Each row has a name. After each piece below comes the name of the row it's from, unless a question asks for something else. Each question is about the rows just above it. Places in a row count from 0.

vebe: [149 130 107  96 142 111  79 114 161  75 177 177 163 119  94 156 110 124
 126 141 176 176 162 169 138 147 100 125 162 117 171 155 166 117 126 135
 134 168 118]
nazu: [110 121 116 180  84  89 108 133 180 128  90 140 165  80  94 131 140 139
 168  82 109 107  85  97  93 116 165 101  97  83 108  79 154 174 128 118
 137 115  78]
ziv: [114 150 170  77 149 106 119 159 171 110 126 128 110 121 116 180  84  89
 106 133 153 148  91  88  79 142 174  96 141  87  84 115 139 179 112 120
  89 112  87]
lim: [149 130 107  96 142 111  79 114 161  75 177 177 163 119  94 156 110  93
 126 141 176 176 162 103 138 147 100 125 162 105 171 155 166 117 126 135
 134 168 129]
Where do [149 130 107  96 142 111  79 114 161  75 177 177 163 119  94 156 110 124
 126 141 176 176 162 169 138 147 100 125 162 117 171 155 166 117 126 135
 134 168 118] appear?  vebe
[133 106  89  84 180 116 121 110] is which row, read backwards?  ziv
Which row holds this, read backwards? [126  93 110 156]  lim

Bige: [119 130 122 134 131 137 111 135]
nuf: [127 130 130 128 132 106 150 124]
lemi: [121 130 128 134 107 177 113 139]
lonal: [135 121 127 120 120  80 121 122]
dav: [121 132 129 136 105 185 120 138]
popi: [121 134 130 136 106 178 128 134]
fisal: [158 121 136 109 125  81 155 109]
[129] is at row and place  dav, 2
Which row holds [137 131 134 122 130] read backwards?  Bige
Where in the named rows is [119]?  Bige, 0

Supug: [112 106 111 105 147 143 141 120]
gopul: [125 124 119 112 135 138 140 132]
Zef: [133 126 139 127 108 127 123 119]
ravu: [107 110 108 120 162 120 116 122]
puno: [118 130 121 139 144 119 124 134]
suvig: [133 126 112 122 161 121 128 114]
ropa: [137 143 147 110  71 126 114 148]
zagel: [143 126 125 133 158 128 158 110]
Row and place of [144] in the named rows:  puno, 4
[133 126 139 127 108 127 123 119] is in which row?  Zef
[138] is at row and place  gopul, 5

tuvis: [157 112 152 123 142 126 139 131 134 128 157 112 152 123 142 127 139 120
 109 115 119  90 156  93 112 131 140 123 136 113 121 135 135 138 137 150
 128 139 137 145 145 147 118 119 132 141]
budo: [ 95 136 120 122 125 149 179 131 134 128 157 112 152 123 142 127 139 120
 109 115 119  90 156  93 112 131 140 123 136 113 121 135 135 134 154 120
 115 161 138 108 126 130 161 105 151 127]
Kug: [127 142  92 135  77  96 175 124 128 106 111 137 137  98 131 108 119 104
 128 104 138 122 121 137 106 137 120 140 145 149 133 135 127 161 154 108
 138 134 115 120 117 123 129 155 114 140]
kesob: [117 151 149 111 127 121 129 140 120 126 135 122 154 140 161 110 120 103
 133 131 109 134 104 151 125 151 150 181 124 133 114 134 109 150 154 114
 116 123 126 110  95 116 102 129 119 127]
Dafo: [129 148 138 164 130 130 133 128 145 160  96 122 140 118 148 143 105 143
 122 127 105 138 147 133 134 114 144 151 130 133 128 119 117 118 114  91
 121 115 132 125 144  97  95 116  82 125]
The row with [ 95 136 120 122 125 149 179 131 134 128 157 112 152 123 142 127 139 120
 109 115 119  90 156  93 112 131 140 123 136 113 121 135 135 134 154 120
 115 161 138 108 126 130 161 105 151 127] is  budo
Where do [157 112 152 123 142 126 139 131 134 128 157 112 152 123 142 127 139 120
 109 115 119  90 156  93 112 131 140 123 136 113 121 135 135 138 137 150
 128 139 137 145 145 147 118 119 132 141] appear?  tuvis
Which row holds this, read backwards? [105 127 122]  Dafo
Which row holds this, read backwards? [108 138 161 115 120 154 134]  budo
[127 135 133 149 145 140 120 137 106 137 121 122] is which row, read backwards?  Kug
[129 148 138 164 130 130 133 128 145 160  96 122 140 118 148 143 105 143
 122 127 105 138 147 133 134 114 144 151 130 133 128 119 117 118 114  91
 121 115 132 125 144  97  95 116  82 125]  Dafo

